Below are the code and all the weights of a small trained network. Each question names an input and a target symbol and asks about switching units off, where a switched-off unit gives its printed mean instead of its output.

import numpy as np


def w(rows, s, z=0):
    codes = np.array(rows[::2]) - 128.0
    scale = np.full(codes.shape[1], s)
    scale[-1] = z or s
    return codes * scale


def f(y):
    return np.maximum(y, 0)


def softmax(a):
    e = np.exp(a - a.max(-1, keepdims=True))
    return e / e.sum(-1, keepdims=True)


def log_softmax(a):
    a = a - a.max(-1, keepdims=True)
    return a - np.log(np.exp(a).sum(-1, keepdims=True))


def net(x, mask):
    ids = ['αβγδεμξσ'.index(c) for c in x.split()]
    T = len(ids)
    res = E[ids] + P[:T]
    u = 0
    for l in range(2):
        q, k, v = (res @ M[l].T for M in (Q, K, V))
        z = softmax(np.where(np.tri(T) > 0, q @ k.T / 2**0.5, -1e9)) @ v
        res = res + np.where(mask[u], z, O[l][:, -1]) @ O[l][:, :-1]
        u += 1
        y = f(res @ A[l][:, :-1].T + A[l][:, -1])
        res = res + np.where(mask[u : u + 4], y, B[l][:, -1]) @ B[l][:, :-1]
        u += 4
    return log_softmax(res[-1] @ U[:, :-1].T + U[:, -1])


Q, K, V, O, A, B = {}, {}, {}, {}, {}, {}
E = w([
[181,144,11,204,120,116,147,179,155,127],'α',
[59,239,214,161,116,134,150,216,125,123],'β',
[120,179,200,79,103,222,208,81,90,200],'γ',
[164,137,136,80,148,34,157,144,130,73],'δ',
[169,111,60,79,32,152,196,92,98,223],'ε',
[149,140,153,102,168,94,81,90,27,121],'μ',
[227,133,147,156,64,248,120,84,169,58],'ξ',
[56,82,118,87,213,254,166,182,130,123],'σ',
],0.0099)
P = w([
[148,157,123,166,171,118,110,84,214,158],'0',
[126,62,170,211,133,85,176,100,186,139],'1',
[156,84,189,144,148,79,159,139,105,117],'2',
[12,151,57,99,103,103,140,51,147,37],'3',
[97,211,76,44,137,104,113,131,122,143],'4',
[134,71,162,236,102,106,200,147,43,102],'5',
[232,108,171,92,129,131,118,211,46,119],'6',
[69,236,47,28,139,138,84,98,95,59],'7',
[159,234,76,40,117,126,107,155,69,144],'8',
[228,143,152,108,98,157,159,232,15,131],'9',
],0.011)
Q[0] = w([
[232,73,213,141,170,123,108,202,165,217],'0.h1',
[34,13,169,145,144,106,74,43,254,133],'0.h1',
],0.0084)
K[0] = w([
[125,255,53,55,156,135,53,103,202,170],'0.h1',
[116,113,159,224,188,75,139,46,222,234],'0.h1',
],0.0085)
V[0] = w([
[204,157,119,130,87,75,106,46,103,102],'0.h1',
[158,75,143,118,117,139,150,142,192,2],'0.h1',
],0.008)
O[0] = w([
[62,89,147,148,30,88,14,143,127,159,250],'0.h1',
[255,158,111,206,177,189,55,63,90,125,100],'0.h1',
],0.0086,0.0012)
A[0] = w([
[117,86,226,83,121,184,102,79,167,75,255],'0.n1',
[101,113,93,166,170,113,171,145,62,122,155],'0.n2',
[156,142,71,113,121,127,220,94,149,204,111],'0.n3',
[95,141,135,170,2,41,33,133,139,137,213],'0.n4',
],0.0066,0.0049)
B[0] = w([
[79,143,116,158,155,108,100,118,84,254,189],'0.n1',
[129,57,184,94,169,100,97,161,170,166,193],'0.n2',
[88,91,138,104,107,179,163,157,135,64,175],'0.n3',
[177,92,188,79,117,154,72,115,200,71,254],'0.n4',
],0.0091,0.0063)
Q[1] = w([
[28,152,87,161,156,135,120,7,138,24],'1.h1',
[112,1,211,253,121,119,174,161,72,89],'1.h1',
],0.0088)
K[1] = w([
[118,25,211,239,125,92,191,73,170,140],'1.h1',
[51,190,57,102,161,129,114,2,211,91],'1.h1',
],0.0079)
V[1] = w([
[138,52,20,207,134,115,118,179,205,57],'1.h1',
[171,136,127,148,1,189,203,91,172,195],'1.h1',
],0.0057)
O[1] = w([
[204,202,154,29,41,153,146,189,171,255,255],'1.h1',
[124,71,87,128,132,218,114,255,88,80,23],'1.h1',
],0.0086,0.0016)
A[1] = w([
[80,193,63,202,67,163,247,227,173,173,120],'1.n1',
[195,125,48,230,123,91,105,147,225,91,41],'1.n2',
[173,135,144,93,120,66,156,154,143,1,250],'1.n3',
[131,224,182,119,100,105,105,184,195,209,247],'1.n4',
],0.0061,0.0012)
B[1] = w([
[129,219,80,209,115,190,157,235,124,142,178],'1.n1',
[150,164,172,49,243,90,144,61,156,135,183],'1.n2',
[100,153,135,135,135,132,155,161,165,212,201],'1.n3',
[132,41,89,146,97,100,162,106,87,2,255],'1.n4',
],0.008,0.0076)
U = w([
[125,93,102,73,57,148,162,147,137,140,130],'α',
[82,165,100,151,172,123,183,118,66,224,236],'β',
[66,162,123,213,134,93,150,155,101,3,3],'γ',
[169,106,136,148,128,139,50,67,99,149,191],'δ',
[62,135,139,117,154,183,99,197,146,206,110],'ε',
[52,113,153,66,100,17,113,98,156,162,137],'μ',
[215,124,106,229,131,210,50,116,135,112,72],'ξ',
[183,149,163,95,178,132,186,103,162,100,132],'σ',
],0.0062,0.0044)

Each question gives the input, a string of symbols that net reads in full, and the target symbol t.
The units are the heads (2 rows each of Q, K, V and O) and the neurons (one row each of A and B). Each row of codes is followed by its name. A weight is (code - 128) times the scale printed after its matrix; where a second scale follows, it is the last column's (O, A, B and U).
mask holds one flag per unit, layer by layer, with each layer's heads first. A switched-off unit (its flag False) gives its mean, the last column of its rows in O or B, instead of its output. The means were averaged over made-up inputs and are rounded, as every weight is.
A unit's drop is (log p(t) with every unit on - log p(t) with that unit switched off) / (log p(t) with every unit on - log p(t) with every unit switched off).
The circuit of an input: a set's keep is (log p(t) with only the set's units on - log p(t) with every unit switched off) / (log p(t) with every unit on - log p(t) with every unit switched off). Starting from all 10 units, units are removed one at a time, each time the one whose removal leaves the highest keep (on an exact tie, the one counted first), for as long as the keep stays at least 0.8.
circuit, biggest first: the units of the circuit, biggest drop first
unit that matters most: the unit with the biggest drop
k most important neurons: the k neurons with the biggest drops, biggest first
k most important neurons of layer l: the k neurons of layer l with the biggest drops, biggest first
input α δ μ ξ, target δ: circuit, biggest first -> (0.h1, 0.n1, 1.n1)
input ε α σ μ μ α ε, target μ: circuit, biggest first -> (0.h1, 1.h1)
input ε δ μ σ α γ σ σ α α, target β: unit that matters most -> 0.n4
input μ δ δ α α δ γ β σ μ, target β: circuit, biggest first -> (0.n4, 0.h1)
input ε ε δ σ, target ε: circuit, biggest first -> (1.h1, 1.n4)
input γ σ α σ β α, target σ: 3 most important neurons -> (0.n2, 0.n1, 1.n2)
input ξ σ σ μ δ, target β: circuit, biggest first -> (0.h1, 0.n4)
input β ξ μ ξ σ μ μ δ β, target μ: 2 most important neurons of layer 1 -> (1.n1, 1.n3)
input ε ε ε γ, target ε: 2 most important neurons -> (1.n4, 0.n1)
input α γ σ γ α δ ξ γ μ, target ξ: circuit, biggest first -> (0.h1, 1.h1)
input μ σ δ α, target σ: 2 most important neurons of layer 0 -> (0.n1, 0.n2)
input α δ β γ, target β: 4 most important neurons -> (0.n4, 0.n1, 1.n4, 0.n2)
input α α α α δ, target α: 2 most important neurons of layer 0 -> (0.n1, 0.n2)
input α β μ μ α σ α ξ α δ, target δ: circuit, biggest first -> (0.h1)
input α α ε β, target α: circuit, biggest first -> (1.h1, 1.n4)
input γ δ ε β ε μ μ, target ε: 2 most important neurons of layer 1 -> (1.n4, 1.n3)
input α ε σ γ, target β: 2 most important neurons -> (0.n4, 0.n1)
input α δ δ, target α: 2 most important neurons -> (1.n4, 1.n2)
input α σ α ε μ δ β, target μ: circuit, biggest first -> (0.h1, 1.h1, 1.n1)
input γ β α α α μ α σ, target μ: most important neuron of layer 0 -> (0.n2)
input μ γ σ σ, target γ: 2 most important neurons of layer 1 -> (1.n3, 1.n2)
input α α β α α β α α, target β: circuit, biggest first -> (0.h1, 0.n4)
input ε ε σ, target ε: circuit, biggest first -> (1.h1, 1.n4, 0.n1)
input ξ σ σ α γ γ β, target γ: 2 most important neurons of layer 0 -> (0.n2, 0.n4)
input α γ μ μ, target γ: 2 most important neurons -> (0.n1, 1.n2)
input γ ξ ε γ ξ μ μ ε σ β, target γ: 2 most important neurons of layer 1 -> (1.n1, 1.n2)
input β α ε ε β μ α α, target μ: circuit, biggest first -> (0.h1, 1.h1, 0.n2, 1.n1)
input α σ σ μ, target σ: circuit, biggest first -> (0.h1)
